Below are the code and all the weights of a small trained network. Each question names an input and a class and asks about switching units off, where a switched-off unit gives its printed mean instead of its output.

import numpy as np


def w(rows, s, z=0):
    codes = np.array(rows[::2]) - 128.0
    scale = np.full(codes.shape[1], s)
    scale[-1] = z or s
    return codes * scale


def norm(h):
    return h / np.sqrt((h * h).mean(-1, keepdims=True) + 1e-5)


def f(y):
    return y / 2 * (1 + np.tanh(0.7978845608 * (y + 0.044715 * y**3)))


def log_softmax(a):
    a = a - a.max(-1, keepdims=True)
    return a - np.log(np.exp(a).sum(-1, keepdims=True))


def net(x, mask):
    res = np.array(x, float).reshape(1, 2) / 4 @ E
    u = 0
    for l in range(3):
        y = f(norm(res) @ A[l][:, :-1].T + A[l][:, -1])
        res = res + np.where(mask[u : u + 8], y, B[l][:, -1]) @ B[l][:, :-1]
        u += 8
    return log_softmax(norm(res)[-1] @ U[:, :-1].T + U[:, -1])


A, B = {}, {}
E = w([
[152,113,112,182,136,120,218,92],'x0',
[254,148,81,70,97,69,146,144],'x1',
],0.0088)
A[0] = w([
[87,137,181,132,157,142,148,137,63],'0.n0',
[255,144,52,79,39,42,128,155,23],'0.n1',
[203,117,113,71,79,92,160,139,109],'0.n2',
[234,150,23,68,65,73,138,158,2],'0.n3',
[112,113,123,124,91,142,119,120,79],'0.n4',
[180,143,75,86,57,56,143,138,20],'0.n5',
[128,158,131,132,107,135,194,111,104],'0.n6',
[146,128,173,131,146,119,141,150,122],'0.n7',
],0.0078,0.0031)
B[0] = w([
[255,124,125,158,106,109,90,124,148],'0.n0',
[213,213,215,107,14,68,159,192,254],'0.n1',
[101,153,216,168,97,104,140,144,201],'0.n2',
[207,186,156,153,56,52,129,116,237],'0.n3',
[177,115,128,138,167,114,110,141,124],'0.n4',
[149,156,175,153,110,70,158,130,193],'0.n5',
[143,90,110,98,68,165,130,127,141],'0.n6',
[125,134,148,124,131,146,142,130,127],'0.n7',
],0.0077,0.0097)
A[1] = w([
[114,153,132,85,122,116,101,158,127],'1.n0',
[110,119,117,125,141,158,125,121,97],'1.n1',
[161,145,84,117,152,80,160,116,40],'1.n2',
[136,120,108,161,137,127,170,104,2],'1.n3',
[149,161,106,38,83,96,125,125,13],'1.n4',
[140,111,113,127,117,146,176,101,18],'1.n5',
[149,109,97,166,145,112,250,108,92],'1.n6',
[109,111,140,129,124,155,104,123,80],'1.n7',
],0.012,0.0024)
B[1] = w([
[135,102,65,107,180,100,252,170,208],'1.n0',
[195,149,150,129,84,114,119,107,158],'1.n1',
[150,228,217,146,138,126,138,183,143],'1.n2',
[108,120,143,38,121,118,121,115,156],'1.n3',
[120,102,104,254,91,127,148,104,244],'1.n4',
[97,86,113,85,111,177,116,101,150],'1.n5',
[75,84,69,14,65,129,230,147,253],'1.n6',
[235,139,127,127,120,96,159,65,189],'1.n7',
],0.007,0.0046)
A[2] = w([
[122,118,109,138,150,95,147,146,109],'2.n0',
[125,101,107,95,188,153,164,117,11],'2.n1',
[91,114,97,161,119,123,183,141,52],'2.n2',
[96,154,134,180,121,131,103,101,32],'2.n3',
[144,147,137,3,133,129,84,172,6],'2.n4',
[153,159,84,92,148,106,161,119,90],'2.n5',
[151,143,135,170,117,111,116,111,61],'2.n6',
[67,102,116,80,98,165,157,153,132],'2.n7',
],0.012,0.0021)
B[2] = w([
[122,138,108,151,179,144,80,176,138],'2.n0',
[117,177,201,57,109,129,112,29,197],'2.n1',
[78,39,41,34,168,141,49,146,177],'2.n2',
[215,143,129,167,117,122,109,142,183],'2.n3',
[170,191,78,55,200,56,182,94,210],'2.n4',
[116,194,137,141,203,96,74,171,204],'2.n5',
[2,138,199,154,160,171,114,151,239],'2.n6',
[115,25,145,81,65,191,28,35,255],'2.n7',
],0.0058,0.0036)
U = w([
[123,145,193,250,170,188,54,93,169],'0',
[128,136,89,158,152,137,129,136,1],'1',
[124,164,91,147,148,183,143,161,9],'2',
[118,154,97,150,150,154,141,142,28],'3',
[84,60,109,63,75,185,127,66,192],'4',
[154,214,107,45,224,80,106,110,142],'5',
[87,85,21,153,161,109,106,214,106],'6',
[161,200,175,142,34,53,191,178,175],'7',
],0.016,0.0086)

Each question gives the input, the list of numbers given to net, and the class t.
The units are the neurons (one row each of A and B). Each row of codes is followed by its name. A weight is (code - 128) times the scale printed after its matrix; where a second scale follows, it is the last column's (A, B and U).
mask holds one flag per neuron, layer by layer. A switched-off neuron (its flag False) gives its mean, the last column of its row in B, instead of its output. The means were averaged over made-up inputs and are rounded, as every weight is.
A unit's drop is (log p(t) with every unit on - log p(t) with that unit switched off) / (log p(t) with every unit on - log p(t) with every unit switched off).
The circuit of an input: a set's keep is (log p(t) with only the set's units on - log p(t) with every unit switched off) / (log p(t) with every unit on - log p(t) with every unit switched off). Starting from the 12 units with the biggest drops (on a tie, the unit counted first), units are removed one at a time, each time the one whose removal leaves the highest keep (on an exact tie, the one counted first), for as long as the keep stays at least 0.8.
circuit, biggest first: the units of the circuit, biggest drop first
top k neurons: the k neurons with the biggest drops, biggest first
top k neurons in layer l: the k neurons of layer l with the biggest drops, biggest first
drop of u: that unit's drop, to one decimal
input [2,-1], class 4: top neuron : [0.n1]
input [-3,-3], class 0: circuit, biggest first : [1.n6 0.n1]
input [-7,-6], class 5: top 4 neurons : [1.n4 0.n2 2.n4 1.n7]
input [-3,-2], class 5: top 2 neurons : [0.n1 0.n3]
input [-6,-5], class 5: top 2 neurons : [1.n4 0.n2]
input [-8,1], class 6: top 3 neurons : [1.n4 1.n0 0.n1]
input [-8,-6], class 5: top 2 neurons in layer 1 : [1.n4 1.n6]
input [-5,-3], class 5: top 2 neurons : [1.n4 0.n1]
input [2,-6], class 0: top 2 neurons : [1.n6 0.n1]
input [-5,-1], class 5: top 2 neurons : [0.n1 0.n3]
input [-3,-1], class 5: top 2 neurons : [0.n1 0.n3]
input [0,0], class 0: top 4 neurons : [0.n5 1.n6 0.n1 1.n0]
input [2,-3], class 4: drop of 0.n1 : 0.9
input [0,-8], class 0: drop of 0.n0 : 0.0
input [-5,-2], class 5: top neuron : [0.n1]
input [-2,0], class 5: drop of 0.n3 : 1.1
input [-4,-7], class 0: drop of 0.n1 : 0.6
